Below is a small trained network, with its code and all its weights. Each question gives an input and a target symbol and asks what happens when units are switched off, that is, made to give their printed mean instead of their output.

import numpy as np


def w(rows, s, z=0):
    codes = np.array(rows[::2]) - 128.0
    scale = np.full(codes.shape[1], s)
    scale[-1] = z or s
    return codes * scale


def softmax(a):
    e = np.exp(a - a.max(-1, keepdims=True))
    return e / e.sum(-1, keepdims=True)


def log_softmax(a):
    a = a - a.max(-1, keepdims=True)
    return a - np.log(np.exp(a).sum(-1, keepdims=True))


def net(x, mask):
    ids = ['βεζθλμπτψω'.index(c) for c in x.split()]
    T = len(ids)
    res = E[ids] + P[:T]
    u = 0
    for l in range(3):
        r = res
        for j in range(3):
            rows = slice(3 * j, 3 * j + 3)
            q, k, v = (r @ M[l][rows].T for M in (Q, K, V))
            z = softmax(np.where(np.tri(T) > 0, q @ k.T / 3**0.5, -1e9)) @ v
            o = O[l][rows]
            res = res + np.where(mask[u + j], z, o[:, -1]) @ o[:, :-1]
        u += 3
    return log_softmax(res[-1] @ U[:, :-1].T + U[:, -1])


Q, K, V, O = {}, {}, {}, {}
E = w([
[102,71,103],'β',
[34,161,16],'ε',
[41,252,229],'ζ',
[79,126,132],'θ',
[153,225,159],'λ',
[165,33,52],'μ',
[78,210,137],'π',
[117,32,223],'τ',
[106,108,126],'ψ',
[177,101,77],'ω',
],0.016)
P = w([
[174,57,104],'0',
[225,114,113],'1',
[183,146,129],'2',
[158,173,85],'3',
[158,185,74],'4',
[107,253,79],'5',
[111,175,20],'6',
],0.0037)
Q[0] = w([
[156,118,87],'0.h1',
[85,104,125],'0.h1',
[235,138,193],'0.h1',
[147,104,158],'0.h2',
[249,88,139],'0.h2',
[120,87,108],'0.h2',
[112,139,144],'0.h3',
[66,136,91],'0.h3',
[118,126,109],'0.h3',
],0.011)
K[0] = w([
[131,127,109],'0.h1',
[123,105,117],'0.h1',
[255,174,142],'0.h1',
[81,135,134],'0.h2',
[45,83,21],'0.h2',
[102,185,143],'0.h2',
[118,119,137],'0.h3',
[50,147,108],'0.h3',
[110,139,118],'0.h3',
],0.013)
V[0] = w([
[162,86,140],'0.h1',
[126,112,2],'0.h1',
[167,91,219],'0.h1',
[76,134,56],'0.h2',
[149,127,153],'0.h2',
[106,127,100],'0.h2',
[50,105,109],'0.h3',
[122,187,117],'0.h3',
[75,31,128],'0.h3',
],0.0067)
O[0] = w([
[72,160,97,33],'0.h1',
[118,175,220,161],'0.h1',
[70,142,49,1],'0.h1',
[61,232,189,148],'0.h2',
[148,95,107,122],'0.h2',
[109,162,142,132],'0.h2',
[213,123,92,173],'0.h3',
[139,25,150,213],'0.h3',
[163,253,78,49],'0.h3',
],0.0059,0.0016)
Q[1] = w([
[137,192,135],'1.h1',
[120,193,5],'1.h1',
[140,105,144],'1.h1',
[165,146,191],'1.h2',
[114,157,96],'1.h2',
[102,133,147],'1.h2',
[95,126,139],'1.h3',
[130,122,121],'1.h3',
[109,132,112],'1.h3',
],0.021)
K[1] = w([
[128,201,134],'1.h1',
[84,177,1],'1.h1',
[141,108,132],'1.h1',
[78,140,96],'1.h2',
[130,93,126],'1.h2',
[141,124,103],'1.h2',
[169,127,125],'1.h3',
[105,133,122],'1.h3',
[137,128,160],'1.h3',
],0.021)
V[1] = w([
[158,162,70],'1.h1',
[122,192,80],'1.h1',
[176,128,77],'1.h1',
[109,60,134],'1.h2',
[199,25,219],'1.h2',
[116,150,61],'1.h2',
[224,166,250],'1.h3',
[145,152,18],'1.h3',
[188,236,100],'1.h3',
],0.011)
O[1] = w([
[115,102,189,107],'1.h1',
[112,54,169,182],'1.h1',
[122,148,185,52],'1.h1',
[109,166,167,51],'1.h2',
[137,126,188,4],'1.h2',
[167,165,36,119],'1.h2',
[80,4,144,251],'1.h3',
[123,187,53,55],'1.h3',
[123,81,13,231],'1.h3',
],0.012,0.0015)
Q[2] = w([
[81,121,83],'2.h1',
[74,131,106],'2.h1',
[3,155,152],'2.h1',
[138,113,106],'2.h2',
[189,153,166],'2.h2',
[47,150,142],'2.h2',
[110,112,102],'2.h3',
[105,71,112],'2.h3',
[140,137,145],'2.h3',
],0.015)
K[2] = w([
[247,169,191],'2.h1',
[215,116,156],'2.h1',
[158,5,103],'2.h1',
[69,101,82],'2.h2',
[181,125,254],'2.h2',
[186,193,113],'2.h2',
[106,139,188],'2.h3',
[36,85,146],'2.h3',
[131,120,104],'2.h3',
],0.0096)
V[2] = w([
[76,180,126],'2.h1',
[121,152,96],'2.h1',
[73,80,97],'2.h1',
[10,154,133],'2.h2',
[207,120,153],'2.h2',
[119,144,168],'2.h2',
[8,167,156],'2.h3',
[139,100,144],'2.h3',
[163,90,140],'2.h3',
],0.012)
O[2] = w([
[162,83,212,77],'2.h1',
[97,168,196,121],'2.h1',
[165,193,109,253],'2.h1',
[235,128,101,208],'2.h2',
[38,100,114,16],'2.h2',
[104,84,75,52],'2.h2',
[255,20,144,134],'2.h3',
[139,171,85,154],'2.h3',
[121,190,79,155],'2.h3',
],0.0084,0.0024)
U = w([
[146,206,128,173],'β',
[214,227,91,4],'ε',
[186,102,111,30],'ζ',
[171,179,125,206],'θ',
[60,50,3,145],'λ',
[90,214,85,110],'μ',
[170,130,75,206],'π',
[106,154,198,139],'τ',
[138,178,106,151],'ψ',
[65,164,41,124],'ω',
],0.011,0.0036)

Each question gives the input, a string of symbols that net reads in full, and the target symbol t.
The units are the heads (3 rows each of Q, K, V and O). Each row of codes is followed by its name. A weight is (code - 128) times the scale printed after its matrix; where a second scale follows, it is the last column's (O and U).
mask holds one flag per head, layer by layer. A switched-off head (its flag False) gives its mean, the last column of its rows in O, instead of its output. The means were averaged over made-up inputs and are rounded, as every weight is.
A unit's drop is (log p(t) with every unit on - log p(t) with that unit switched off) / (log p(t) with every unit on - log p(t) with every unit switched off).
The circuit of an input: a set's keep is (log p(t) with only the set's units on - log p(t) with every unit switched off) / (log p(t) with every unit on - log p(t) with every unit switched off). Starting from all 9 units, units are removed one at a time, each time the one whose removal leaves the highest keep (on an exact tie, the one counted first), for as long as the keep stays at least 0.8.
circuit, biggest first: the units of the circuit, biggest drop first
unit that matters most: the unit with the biggest drop
heads that matter: for each layer, one digit per head in row order, 1 if its drop is at least 0.15 and else 0, layers parted by /
drop when u is switched off: that unit's drop, to one decimal
input μ λ ω τ, target ω: unit that matters most	0.h3
input π π β θ ζ ω, target ζ: circuit, biggest first	[2.h3; 2.h1]
input λ β π ω λ θ, target λ: heads that matter	001 / 011 / 110
input τ λ λ λ ζ β, target ζ: circuit, biggest first	[2.h3; 0.h3]
input ε ω ω, target ε: circuit, biggest first	[2.h2; 1.h2]
input ω λ ω τ, target ω: heads that matter	000 / 100 / 001
input ε λ μ, target ε: circuit, biggest first	[0.h2; 2.h2]
input τ ε ζ ψ, target τ: circuit, biggest first	[0.h1; 1.h3; 2.h1]
input τ ε λ β θ, target τ: heads that matter	111 / 001 / 101
input ε π ω τ, target ε: heads that matter	010 / 010 / 110
input τ τ θ, target τ: heads that matter	110 / 111 / 101
input τ μ ε θ θ λ λ, target τ: heads that matter	111 / 101 / 101
input λ τ τ τ μ, target τ: heads that matter	000 / 110 / 000
input λ μ π θ λ τ, target λ: unit that matters most	2.h2
input ε π θ β μ θ, target ε: heads that matter	010 / 011 / 110
input π μ τ β, target τ: heads that matter	000 / 111 / 000
input λ ε π λ, target λ: circuit, biggest first	[0.h1; 1.h3]
input ε β λ β, target ε: heads that matter	010 / 011 / 110
input λ τ π, target τ: heads that matter	111 / 110 / 000
input ζ β ε ζ π ζ β, target ζ: circuit, biggest first	[2.h3]
input λ ω ψ θ τ λ, target τ: heads that matter	111 / 100 / 000
input ε μ τ, target ε: heads that matter	010 / 010 / 110
input θ β θ τ ω, target τ: circuit, biggest first	[1.h3; 1.h2]
input ψ μ μ, target μ: circuit, biggest first	[2.h3; 1.h3]
input λ π λ τ, target λ: drop when 0.h2 is switched off	0.1
input λ λ λ θ, target λ: drop when 0.h2 is switched off	0.0
input π μ ζ λ π, target λ: unit that matters most	1.h3
